Here is a tiny trained network, its code and every weight. The questions are about switching its units off for an input and a class, where a switched-off unit gives its printed mean instead of its output.

import numpy as np


def w(rows, s, z=0):
    codes = np.array(rows[::2]) - 128.0
    scale = np.full(codes.shape[1], s)
    scale[-1] = z or s
    return codes * scale


def f(y):
    return np.maximum(y, 0)


def log_softmax(a):
    a = a - a.max(-1, keepdims=True)
    return a - np.log(np.exp(a).sum(-1, keepdims=True))


def net(x, mask):
    res = np.array(x, float).reshape(1, 4) / 4 @ E
    y = f(res @ A[0][:, :-1].T + A[0][:, -1])
    res = res + np.where(mask, y, B[0][:, -1]) @ B[0][:, :-1]
    return log_softmax(res[-1] @ U[:, :-1].T + U[:, -1])


A, B = {}, {}
E = w([
[142,75,80,96,112,231],'x0',
[119,150,154,141,97,138],'x1',
[215,118,103,227,108,92],'x2',
[63,211,2,120,144,177],'x3',
],0.0099)
A[0] = w([
[97,142,76,33,90,237,95],'n1',
[118,173,89,2,140,229,139],'n2',
[114,226,49,154,150,88,5],'n3',
[120,47,90,102,110,118,140],'n4',
[47,115,164,51,192,48,109],'n5',
[98,133,192,25,128,101,100],'n6',
[194,86,46,230,88,212,89],'n7',
[182,47,134,92,100,207,192],'n8',
[89,200,126,170,199,116,108],'n9',
],0.0064,0.0017)
B[0] = w([
[104,135,175,174,237,60,245],'n1',
[78,52,171,174,254,60,254],'n2',
[142,180,53,65,109,152,205],'n3',
[125,92,94,91,159,143,161],'n4',
[160,198,91,109,91,160,221],'n5',
[164,166,61,41,19,210,208],'n6',
[123,160,121,113,86,180,226],'n7',
[109,154,108,105,111,208,208],'n8',
[105,153,74,59,70,200,185],'n9',
],0.008,0.0066)
U = w([
[200,126,98,68,58,136,248],'0',
[88,115,107,79,137,206,78],'1',
[117,76,174,255,198,11,64],'2',
],0.0081,0.0012)

Each question gives the input, the list of numbers given to net, and the class t.
The units are the neurons (one row each of A and B). Each row of codes is followed by its name. A weight is (code - 128) times the scale printed after its matrix; where a second scale follows, it is the last column's (A, B and U).
mask holds one flag per neuron, in row order. A switched-off neuron (its flag False) gives its mean, the last column of its row in B, instead of its output. The means were averaged over made-up inputs and are rounded, as every weight is.
A unit's drop is (log p(t) with every unit on - log p(t) with that unit switched off) / (log p(t) with every unit on - log p(t) with every unit switched off).
The circuit of an input: a set's keep is (log p(t) with only the set's units on - log p(t) with every unit switched off) / (log p(t) with every unit on - log p(t) with every unit switched off). Starting from all 9 units, units are removed one at a time, each time the one whose removal leaves the highest keep (on an exact tie, the one counted first), for as long as the keep stays at least 0.8.
circuit, biggest first: the units of the circuit, biggest drop first
k most important neurons: the k neurons with the biggest drops, biggest first
drop when u is switched off: that unit's drop, to one decimal
input [-3,-6,-8,-5], class 0: 2 most important neurons => (n6; n5)
input [7,-2,-8,4], class 2: circuit, biggest first => (n2; n1)
input [-7,-4,0,-4], class 0: 4 most important neurons => (n2; n1; n5; n6)
input [-5,0,-3,-1], class 0: most important neuron => (n2)
input [-4,-2,6,3], class 0: 3 most important neurons => (n2; n1; n3)
input [6,7,0,4], class 2: circuit, biggest first => (n1; n2)
input [1,-4,-8,7], class 2: circuit, biggest first => (n2; n1)
input [-6,8,-1,-5], class 0: 3 most important neurons => (n2; n1; n6)
input [2,-8,-8,5], class 2: 2 most important neurons => (n2; n1)
input [8,-2,-1,1], class 2: drop when n6 is switched off => 0.2
input [8,2,-2,8], class 2: drop when n2 is switched off => 0.4
input [5,6,-2,5], class 2: drop when n2 is switched off => 0.2
